Below is a small trained network, with its code and all its weights. Each question gives an input and a class and asks what happens when units are switched off, that is, made to give their printed mean instead of their output.

import numpy as np


def w(rows, s, z=0):
    codes = np.array(rows[::2]) - 128.0
    scale = np.full(codes.shape[1], s)
    scale[-1] = z or s
    return codes * scale


def norm(h):
    return h / np.sqrt((h * h).mean(-1, keepdims=True) + 1e-5)


def f(y):
    return y / 2 * (1 + np.tanh(0.7978845608 * (y + 0.044715 * y**3)))


def log_softmax(a):
    a = a - a.max(-1, keepdims=True)
    return a - np.log(np.exp(a).sum(-1, keepdims=True))


def net(x, mask):
    res = np.array(x, float).reshape(1, 5) / 4 @ E
    u = 0
    for l in range(4):
        y = f(norm(res) @ A[l][:, :-1].T + A[l][:, -1])
        res = res + np.where(mask[u : u + 5], y, B[l][:, -1]) @ B[l][:, :-1]
        u += 5
    return log_softmax(norm(res)[-1] @ U[:, :-1].T + U[:, -1])


A, B = {}, {}
E = w([
[2,181,154,56,118,143,215],'x0',
[53,109,2,102,53,45,58],'x1',
[128,137,117,129,118,146,119],'x2',
[209,225,108,116,139,36,163],'x3',
[128,120,134,127,141,118,133],'x4',
],0.0083)
A[0] = w([
[152,105,63,133,91,201,35,5],'L0N1',
[155,78,2,61,112,67,91,72],'L0N2',
[71,131,118,60,175,163,128,142],'L0N3',
[133,140,80,61,78,111,211,59],'L0N4',
[57,118,48,51,88,29,55,213],'L0N5',
],0.0075,0.0026)
B[0] = w([
[129,77,143,105,201,96,137,157],'L0N1',
[161,140,214,182,184,128,46,206],'L0N2',
[126,92,192,172,85,160,219,162],'L0N3',
[153,240,234,62,217,224,78,155],'L0N4',
[7,147,2,237,79,161,190,254],'L0N5',
],0.0072,0.008)
A[1] = w([
[228,117,116,113,128,96,126,3],'L1N1',
[251,48,147,159,154,140,74,169],'L1N2',
[189,124,90,126,157,88,120,144],'L1N3',
[137,144,72,104,186,139,152,49],'L1N4',
[174,105,58,254,105,103,53,137],'L1N5',
],0.0085,0.003)
B[1] = w([
[77,254,57,158,164,174,137,149],'L1N1',
[114,82,10,194,95,157,247,228],'L1N2',
[22,232,204,164,61,170,107,158],'L1N3',
[27,190,205,151,186,114,51,121],'L1N4',
[111,136,249,29,108,72,58,254],'L1N5',
],0.0083)
A[2] = w([
[206,161,140,2,201,112,169,39],'L2N1',
[45,227,105,114,112,48,62,204],'L2N2',
[146,193,175,23,90,140,125,3],'L2N3',
[172,242,101,166,158,130,184,210],'L2N4',
[101,122,98,135,88,146,84,52],'L2N5',
],0.0081,0.0025)
B[2] = w([
[39,180,152,118,142,248,25,140],'L2N1',
[223,115,127,128,142,133,159,255],'L2N2',
[108,94,131,126,115,114,76,139],'L2N3',
[74,142,101,101,164,89,92,216],'L2N4',
[133,77,132,91,148,118,132,142],'L2N5',
],0.012,0.0083)
A[3] = w([
[55,122,144,118,150,144,147,156],'L3N1',
[61,70,142,147,73,186,190,132],'L3N2',
[90,6,170,146,117,101,96,2],'L3N3',
[85,173,78,70,114,98,191,171],'L3N4',
[118,111,239,67,82,201,169,11],'L3N5',
],0.011,0.0037)
B[3] = w([
[168,130,160,164,102,152,34,196],'L3N1',
[203,39,138,148,55,104,121,254],'L3N2',
[81,183,87,15,238,156,161,179],'L3N3',
[125,172,118,131,168,189,228,212],'L3N4',
[154,185,127,113,124,2,45,190],'L3N5',
],0.011,0.0085)
U = w([
[159,32,95,165,45,215,208,236],'0',
[212,135,188,132,79,15,55,249],'1',
[117,253,84,171,191,169,235,117],'2',
[65,228,226,82,156,223,58,7],'3',
[67,81,91,35,242,123,91,5],'4',
],0.016,0.0021)

Each question gives the input, the list of numbers given to net, and the class t.
The units are the neurons (one row each of A and B). Each row of codes is followed by its name. A weight is (code - 128) times the scale printed after its matrix; where a second scale follows, it is the last column's (A, B and U).
mask holds one flag per neuron, layer by layer. A switched-off neuron (its flag False) gives its mean, the last column of its row in B, instead of its output. The means were averaged over made-up inputs and are rounded, as every weight is.
A unit's drop is (log p(t) with every unit on - log p(t) with that unit switched off) / (log p(t) with every unit on - log p(t) with every unit switched off).
The circuit of an input: a set's keep is (log p(t) with only the set's units on - log p(t) with every unit switched off) / (log p(t) with every unit on - log p(t) with every unit switched off). Starting from the 12 units with the biggest drops (on a tie, the unit counted first), units are removed one at a time, each time the one whose removal leaves the highest keep (on an exact tie, the one counted first), for as long as the keep stays at least 0.8.
units of the circuit, in order: the units of the circuit, biggest drop first
unit that matters most: the unit with the biggest drop
top k neurons: the k neurons with the biggest drops, biggest first
top k neurons in layer l: the k neurons of layer l with the biggest drops, biggest first
input [4,-7,1,1,5], class 3: units of the circuit, in order -> [L0N5]
input [2,-8,-2,8,-2], class 3: units of the circuit, in order -> [L2N1, L0N5]
input [6,0,-4,-4,2], class 1: top 2 neurons -> [L3N5, L1N2]
input [3,8,8,0,-2], class 0: top 2 neurons in layer 3 -> [L3N3, L3N5]
input [-1,7,-5,-4,3], class 4: top 2 neurons -> [L3N3, L0N2]
input [7,-1,-6,-8,-2], class 1: top 2 neurons -> [L3N5, L0N5]
input [4,-3,-2,-4,0], class 1: top 2 neurons -> [L3N5, L0N5]
input [5,6,-3,2,8], class 2: top 2 neurons -> [L0N4, L1N2]
input [-6,-6,5,2,0], class 2: top 2 neurons -> [L1N2, L1N1]
input [1,2,2,4,-3], class 2: top 3 neurons -> [L0N5, L0N4, L3N2]
input [7,1,4,-2,-2], class 0: top 3 neurons -> [L1N5, L3N2, L0N2]
input [1,7,4,1,-3], class 2: top 3 neurons -> [L0N5, L3N2, L1N2]
input [2,-6,0,7,-8], class 3: top 3 neurons -> [L2N1, L0N5, L1N2]
input [-5,2,-8,-8,3], class 4: units of the circuit, in order -> [L3N3]
input [5,-1,-2,-2,-1], class 1: top 3 neurons -> [L0N5, L3N5, L1N2]
input [1,6,1,3,-2], class 2: top 3 neurons in layer 3 -> [L3N2, L3N5, L3N1]
input [-7,-4,-8,0,0], class 0: top 2 neurons in layer 3 -> [L3N3, L3N5]
input [3,-6,-8,0,-3], class 1: top 2 neurons in layer 1 -> [L1N1, L1N5]
input [-4,3,5,0,1], class 4: top 2 neurons in layer 3 -> [L3N3, L3N2]
input [-8,-3,-7,-3,-8], class 0: unit that matters most -> L1N2
input [-4,-6,-4,1,5], class 2: top 2 neurons in layer 0 -> [L0N5, L0N3]
input [8,0,4,6,-3], class 3: top 2 neurons in layer 2 -> [L2N1, L2N3]
